Below are the code and all the weights of a small trained network. Each question names an input and a class and asks about switching units off, where a switched-off unit gives its printed mean instead of its output.

import numpy as np


def w(rows, s, z=0):
    codes = np.array(rows[::2]) - 128.0
    scale = np.full(codes.shape[1], s)
    scale[-1] = z or s
    return codes * scale


def f(y):
    return np.maximum(y, 0)


def log_softmax(a):
    a = a - a.max(-1, keepdims=True)
    return a - np.log(np.exp(a).sum(-1, keepdims=True))


def net(x, mask):
    res = np.array(x, float).reshape(1, 3) / 4 @ E
    y = f(res @ A[0][:, :-1].T + A[0][:, -1])
    res = res + np.where(mask, y, B[0][:, -1]) @ B[0][:, :-1]
    return log_softmax(res[-1] @ U[:, :-1].T + U[:, -1])


A, B = {}, {}
E = w([
[131,175,136,86,162,26,84,217,119,204,53,133],'x0',
[116,43,166,18,124,112,220,129,113,229,196,140],'x1',
[24,26,166,158,36,107,151,163,119,56,12,49],'x2',
],0.011)
A[0] = w([
[101,79,142,159,116,195,174,89,187,130,175,108,96],'N1',
[140,129,147,171,80,199,154,39,90,96,151,140,133],'N2',
[74,111,137,189,144,123,72,94,113,134,113,190,169],'N3',
[102,88,150,123,133,110,194,134,78,143,146,199,76],'N4',
[56,101,187,140,60,110,175,117,131,88,85,81,129],'N5',
[178,226,98,87,170,172,135,138,124,164,220,168,81],'N6',
[65,72,155,79,94,107,143,139,107,153,157,102,124],'N7',
[109,174,164,81,160,2,68,181,109,213,72,102,79],'N8',
[162,91,125,67,133,136,142,127,110,198,192,176,119],'N9',
[100,130,160,148,106,166,179,49,152,93,192,92,85],'N10',
[90,62,177,116,94,93,126,165,123,120,63,81,100],'N11',
[124,77,148,49,99,104,171,143,103,134,129,59,127],'N12',
[127,111,179,98,145,130,175,146,143,142,163,106,254],'N13',
[128,64,154,120,122,78,197,139,96,174,182,151,48],'N14',
[31,50,176,159,49,122,118,211,107,106,144,91,74],'N15',
[132,186,46,184,122,132,77,143,178,43,84,67,109],'N16',
[121,153,188,91,127,78,108,219,88,150,92,124,105],'N17',
[120,104,190,76,112,138,164,126,146,127,134,135,91],'N18',
],0.0087,0.012)
B[0] = w([
[67,94,105,75,111,194,175,154,142,138,86,51,193],'N1',
[69,135,99,47,121,112,126,189,127,143,136,61,217],'N2',
[138,127,131,136,133,93,60,131,81,130,79,125,177],'N3',
[153,195,162,162,75,220,111,135,117,116,119,134,157],'N4',
[148,67,110,190,138,79,128,56,162,148,193,148,225],'N5',
[138,135,93,188,152,109,156,53,190,173,216,155,250],'N6',
[193,197,155,149,119,124,90,141,86,121,131,157,183],'N7',
[44,88,98,88,79,230,140,195,188,124,188,72,215],'N8',
[154,157,212,134,79,122,117,134,135,105,127,180,217],'N9',
[75,113,95,89,74,167,149,151,149,104,113,82,195],'N10',
[133,123,122,139,156,129,161,89,180,142,187,187,204],'N11',
[144,189,141,113,120,118,127,173,85,82,115,179,184],'N12',
[141,123,155,112,168,2,58,164,81,105,94,150,228],'N13',
[145,188,170,162,48,229,139,161,95,132,165,139,171],'N14',
[141,110,108,185,121,145,182,73,146,143,175,164,210],'N15',
[194,196,215,159,75,148,87,162,81,40,111,144,230],'N16',
[84,130,109,54,82,147,167,124,140,130,136,84,183],'N17',
[143,167,174,141,85,166,115,168,107,100,133,153,155],'N18',
],0.0089,0.016)
U = w([
[163,113,105,186,145,126,164,42,185,146,190,181,93],'0',
[191,176,198,144,108,165,98,154,70,101,103,155,62],'1',
[83,99,90,34,115,195,166,160,162,128,135,44,89],'2',
[158,105,138,88,163,7,65,130,82,116,95,136,254],'3',
[158,92,105,123,190,122,151,89,120,175,45,132,108],'4',
],0.011,0.017)

Each question gives the input, the list of numbers given to net, and the class t.
The units are the neurons (one row each of A and B). Each row of codes is followed by its name. A weight is (code - 128) times the scale printed after its matrix; where a second scale follows, it is the last column's (A, B and U).
mask holds one flag per neuron, in row order. A switched-off neuron (its flag False) gives its mean, the last column of its row in B, instead of its output. The means were averaged over made-up inputs and are rounded, as every weight is.
A unit's drop is (log p(t) with every unit on - log p(t) with that unit switched off) / (log p(t) with every unit on - log p(t) with every unit switched off).
The circuit of an input: a set's keep is (log p(t) with only the set's units on - log p(t) with every unit switched off) / (log p(t) with every unit on - log p(t) with every unit switched off). Starting from the 12 units with the biggest drops (on a tie, the unit counted first), units are removed one at a time, each time the one whose removal leaves the highest keep (on an exact tie, the one counted first), for as long as the keep stays at least 0.8.
circuit, biggest first: the units of the circuit, biggest drop first
most important unit: the unit with the biggest drop
k most important neurons: the k neurons with the biggest drops, biggest first
drop of u: that unit's drop, to one decimal
input [4,2,1], class 2: 2 most important neurons => N8; N17
input [8,8,-3], class 1: most important unit => N9
input [-7,4,7], class 0: 2 most important neurons => N5; N15
input [-4,5,5], class 0: 4 most important neurons => N5; N15; N16; N11
input [-6,4,-5], class 2: 2 most important neurons => N1; N2
input [-3,3,2], class 3: circuit, biggest first => N8; N13
input [-2,3,-1], class 3: 3 most important neurons => N16; N13; N8
input [2,-1,3], class 3: 2 most important neurons => N6; N14
input [-4,-5,-3], class 1: 4 most important neurons => N16; N13; N8; N5
input [-3,-1,1], class 3: 2 most important neurons => N8; N17
input [2,5,5], class 0: 4 most important neurons => N5; N11; N15; N16
input [8,0,-8], class 0: 4 most important neurons => N6; N2; N1; N10
input [3,-4,4], class 0: 2 most important neurons => N13; N11
input [-8,-1,-6], class 2: circuit, biggest first => N2
input [-3,-2,-3], class 3: 2 most important neurons => N8; N15
input [6,4,8], class 0: drop of N11 => 0.1
input [6,-2,-3], class 2: drop of N8 => 0.4
input [-5,-5,8], class 0: drop of N5 => 0.5
